Below are the code and all the weights of a small trained network. Each question names an input and a target symbol and asks about switching units off, where a switched-off unit gives its printed mean instead of its output.

import numpy as np


def w(rows, s, z=0):
    codes = np.array(rows[::2]) - 128.0
    scale = np.full(codes.shape[1], s)
    scale[-1] = z or s
    return codes * scale


def norm(h):
    return h / np.sqrt((h * h).mean(-1, keepdims=True) + 1e-5)


def f(y):
    return y / 2 * (1 + np.tanh(0.7978845608 * (y + 0.044715 * y**3)))


def softmax(a):
    e = np.exp(a - a.max(-1, keepdims=True))
    return e / e.sum(-1, keepdims=True)


def log_softmax(a):
    a = a - a.max(-1, keepdims=True)
    return a - np.log(np.exp(a).sum(-1, keepdims=True))


def net(x, mask):
    ids = ['ΘΛΞΣαεημτφψ'.index(c) for c in x.split()]
    T = len(ids)
    res = E[ids] + P[:T]
    u = 0
    for l in range(2):
        r = norm(res)
        for j in range(3):
            rows = slice(2 * j, 2 * j + 2)
            q, k, v = (r @ M[l][rows].T for M in (Q, K, V))
            z = softmax(np.where(np.tri(T) > 0, q @ k.T / 2**0.5, -1e9)) @ v
            o = O[l][rows]
            res = res + np.where(mask[u + j], z, o[:, -1]) @ o[:, :-1]
        u += 3
        y = f(norm(res) @ A[l][:, :-1].T + A[l][:, -1])
        res = res + np.where(mask[u : u + 8], y, B[l][:, -1]) @ B[l][:, :-1]
        u += 8
    return log_softmax(norm(res)[-1] @ U[:, :-1].T + U[:, -1])


Q, K, V, O, A, B = {}, {}, {}, {}, {}, {}
E = w([
[58,86,134,69,120,134],'Θ',
[150,158,175,150,251,131],'Λ',
[143,113,211,124,212,83],'Ξ',
[21,126,68,93,38,129],'Σ',
[135,190,57,73,147,22],'α',
[125,114,101,128,72,79],'ε',
[132,150,132,103,107,131],'η',
[115,104,173,93,123,138],'μ',
[95,56,25,145,43,58],'τ',
[160,69,169,155,97,134],'φ',
[121,97,37,131,53,81],'ψ',
],0.016)
P = w([
[156,120,145,139,136,248],'0',
[225,124,140,32,60,102],'1',
[33,106,226,219,119,86],'2',
[76,178,101,90,122,167],'3',
[172,63,147,70,139,89],'4',
[34,103,219,221,92,84],'5',
[80,169,97,97,126,169],'6',
[138,59,152,67,155,99],'7',
[31,106,221,226,80,92],'8',
],0.012)
Q[0] = w([
[179,119,81,54,120,164],'L0H0',
[161,146,91,22,175,178],'L0H0',
[90,173,95,43,136,162],'L0H1',
[194,64,112,2,71,127],'L0H1',
[57,63,134,89,158,49],'L0H2',
[96,181,97,105,122,69],'L0H2',
],0.0095)
K[0] = w([
[99,144,133,12,91,85],'L0H0',
[64,130,178,74,123,81],'L0H0',
[80,143,99,116,128,142],'L0H1',
[120,87,68,125,58,83],'L0H1',
[78,152,127,151,125,68],'L0H2',
[84,119,45,100,148,93],'L0H2',
],0.011)
V[0] = w([
[120,98,120,100,208,165],'L0H0',
[126,209,254,27,211,58],'L0H0',
[150,227,225,146,180,122],'L0H1',
[167,132,111,179,63,194],'L0H1',
[207,131,95,71,10,185],'L0H2',
[110,192,33,200,196,174],'L0H2',
],0.005)
O[0] = w([
[110,92,188,211,123,121,205],'L0H0',
[176,71,154,115,91,168,248],'L0H0',
[110,180,109,146,253,49,204],'L0H1',
[130,187,173,133,48,104,32],'L0H1',
[87,103,174,121,84,173,28],'L0H2',
[159,193,93,110,175,166,49],'L0H2',
],0.0071,0.0015)
A[0] = w([
[168,46,85,60,150,97,3],'L0N0',
[144,198,149,103,177,250,9],'L0N1',
[144,107,142,59,61,104,206],'L0N2',
[170,197,84,77,134,51,28],'L0N3',
[86,77,138,168,61,90,109],'L0N4',
[136,161,162,212,134,124,89],'L0N5',
[68,148,125,81,135,115,104],'L0N6',
[152,98,179,10,156,119,172],'L0N7',
],0.011,0.0028)
B[0] = w([
[93,134,141,83,95,127,170],'L0N0',
[182,188,101,127,72,91,172],'L0N1',
[143,110,174,81,144,56,252],'L0N2',
[116,32,185,150,152,233,148],'L0N3',
[153,130,153,144,247,138,255],'L0N4',
[93,69,71,99,123,102,178],'L0N5',
[188,145,110,138,233,98,158],'L0N6',
[165,58,75,81,83,67,220],'L0N7',
],0.011,0.0057)
Q[1] = w([
[151,210,69,47,86,178],'L1H0',
[103,151,217,216,137,196],'L1H0',
[23,89,117,165,145,125],'L1H1',
[138,143,203,210,247,141],'L1H1',
[136,166,148,40,114,189],'L1H2',
[236,152,29,83,99,150],'L1H2',
],0.011)
K[1] = w([
[66,117,85,38,152,148],'L1H0',
[169,154,110,166,72,160],'L1H0',
[104,138,74,148,60,198],'L1H1',
[154,163,178,205,122,213],'L1H1',
[123,201,124,93,140,114],'L1H2',
[97,156,126,137,247,84],'L1H2',
],0.013)
V[1] = w([
[66,127,170,84,112,107],'L1H0',
[195,191,183,164,82,151],'L1H0',
[150,209,115,96,106,176],'L1H1',
[88,232,255,181,175,129],'L1H1',
[85,93,84,168,96,156],'L1H2',
[119,106,135,42,123,177],'L1H2',
],0.011)
O[1] = w([
[201,113,10,112,75,153,139],'L1H0',
[121,95,142,183,93,113,34],'L1H0',
[148,97,138,156,182,193,83],'L1H1',
[146,178,184,126,163,111,1],'L1H1',
[69,118,102,176,131,98,43],'L1H2',
[89,146,130,22,136,125,181],'L1H2',
],0.012,0.0052)
A[1] = w([
[133,185,35,191,88,105,156],'L1N0',
[108,249,106,127,145,95,17],'L1N1',
[19,74,123,90,95,113,82],'L1N2',
[64,116,147,208,225,91,69],'L1N3',
[167,123,117,82,136,135,192],'L1N4',
[146,198,183,167,192,166,3],'L1N5',
[54,180,43,92,81,130,82],'L1N6',
[238,127,151,163,128,103,88],'L1N7',
],0.013,0.0049)
B[1] = w([
[168,117,250,174,92,152,146],'L1N0',
[243,137,50,186,126,190,145],'L1N1',
[221,95,123,137,143,67,209],'L1N2',
[133,168,109,107,37,173,253],'L1N3',
[75,140,203,206,105,201,226],'L1N4',
[193,36,113,145,131,116,191],'L1N5',
[77,174,124,216,201,103,182],'L1N6',
[57,176,41,96,175,92,167],'L1N7',
],0.012,0.0083)
U = w([
[131,65,131,82,175,247,33],'Θ',
[29,160,68,122,119,179,253],'Λ',
[134,229,153,58,113,109,90],'Ξ',
[120,198,134,157,38,121,164],'Σ',
[96,37,52,80,174,122,99],'α',
[81,117,221,144,128,110,160],'ε',
[84,133,114,65,223,54,68],'η',
[216,140,110,155,169,125,139],'μ',
[65,112,89,205,137,59,146],'τ',
[175,77,121,97,32,119,143],'φ',
[106,66,108,209,95,185,129],'ψ',
],0.015,0.0058)

Each question gives the input, a string of symbols that net reads in full, and the target symbol t.
The units are the heads (2 rows each of Q, K, V and O) and the neurons (one row each of A and B). Each row of codes is followed by its name. A weight is (code - 128) times the scale printed after its matrix; where a second scale follows, it is the last column's (O, A, B and U).
mask holds one flag per unit, layer by layer, with each layer's heads first. A switched-off unit (its flag False) gives its mean, the last column of its rows in O or B, instead of its output. The means were averaged over made-up inputs and are rounded, as every weight is.
A unit's drop is (log p(t) with every unit on - log p(t) with that unit switched off) / (log p(t) with every unit on - log p(t) with every unit switched off).
The circuit of an input: a set's keep is (log p(t) with only the set's units on - log p(t) with every unit switched off) / (log p(t) with every unit on - log p(t) with every unit switched off). Starting from the 12 units with the biggest drops (on a tie, the unit counted first), units are removed one at a time, each time the one whose removal leaves the highest keep (on an exact tie, the one counted first), for as long as the keep stays at least 0.8.
circuit, biggest first: the units of the circuit, biggest drop first
most important unit: the unit with the biggest drop
k most important neurons: the k neurons with the biggest drops, biggest first
top k neurons in layer l: the k neurons of layer l with the biggest drops, biggest first
which heads matter: for each layer, one digit per head in row order, 1 if its drop is at least 0.15 and else 0, layers parted by /
input Θ Σ τ Λ Σ ε τ, target τ: 2 most important neurons : [L1N6, L0N3]
input τ Λ Σ τ, target τ: which heads matter : 010 / 000
input ψ Σ Λ Σ ψ τ, target Λ: 4 most important neurons : [L0N4, L0N7, L1N3, L0N5]
input η Λ Σ η Λ ε, target ψ: circuit, biggest first : [L1H1, L1N3, L0N4]
input Ξ Λ Λ Λ Λ ε ε Σ φ, target Ξ: which heads matter : 010 / 010
input Σ μ Λ Σ α, target φ: most important unit : L0N7
input τ α Λ Λ ψ Λ Λ ε ε, target τ: top 2 neurons in layer 0 : [L0N5, L0N7]
input Λ ε τ Λ Σ ψ ε, target Ξ: 3 most important neurons : [L0N4, L0N2, L0N7]
input Θ α ε, target η: which heads matter : 000 / 001
input Λ Σ η τ μ ε, target ε: 3 most important neurons : [L0N4, L0N1, L1N3]
input ψ Σ Σ φ Λ φ Λ Σ, target η: circuit, biggest first : [L1N3, L0N6]
input τ Σ ψ Σ ε Σ, target τ: which heads matter : 111 / 010
input α α Λ ψ Λ Λ Λ τ Σ, target α: 2 most important neurons : [L0N3, L1N2]
input φ α Σ Λ Λ Λ, target Σ: most important unit : L1N3
input Θ Λ φ, target η: circuit, biggest first : [L1H2, L0H1]
input Λ Λ ε Σ μ Σ φ Σ, target η: 4 most important neurons : [L1N3, L0N2, L0N4, L1N5]
input Λ Λ Σ ψ, target ψ: which heads matter : 010 / 011
input α Σ Λ, target α: which heads matter : 101 / 011
input Λ Σ Λ Λ Σ Λ Λ φ φ, target ε: circuit, biggest first : [L0N1, L1H1]
input α Λ Σ μ ε ψ α, target Θ: circuit, biggest first : [L0N3]
input Λ η Λ Θ Λ, target η: which heads matter : 011 / 010
input Λ Θ Λ α Λ τ, target ε: which heads matter : 000 / 110
input Σ ε Λ η Λ, target α: circuit, biggest first : [L0N7, L0N2, L1N7, L1N2]
input ε ε τ Λ Σ Λ Θ Λ Σ, target μ: which heads matter : 100 / 010
input α Σ φ, target α: which heads matter : 100 / 011
input η ψ Λ Θ Λ τ τ Λ τ, target ψ: which heads matter : 000 / 110
input Λ α Σ Λ μ Λ Λ τ ε, target ε: 2 most important neurons : [L0N1, L0N4]
input Σ Λ ψ μ ε Θ, target Θ: most important unit : L0N7
input α Ξ Σ α ε Σ Ξ Λ τ, target α: 3 most important neurons : [L0N3, L0N4, L0N1]
input ε μ Λ, target μ: 3 most important neurons : [L0N7, L1N5, L1N1]
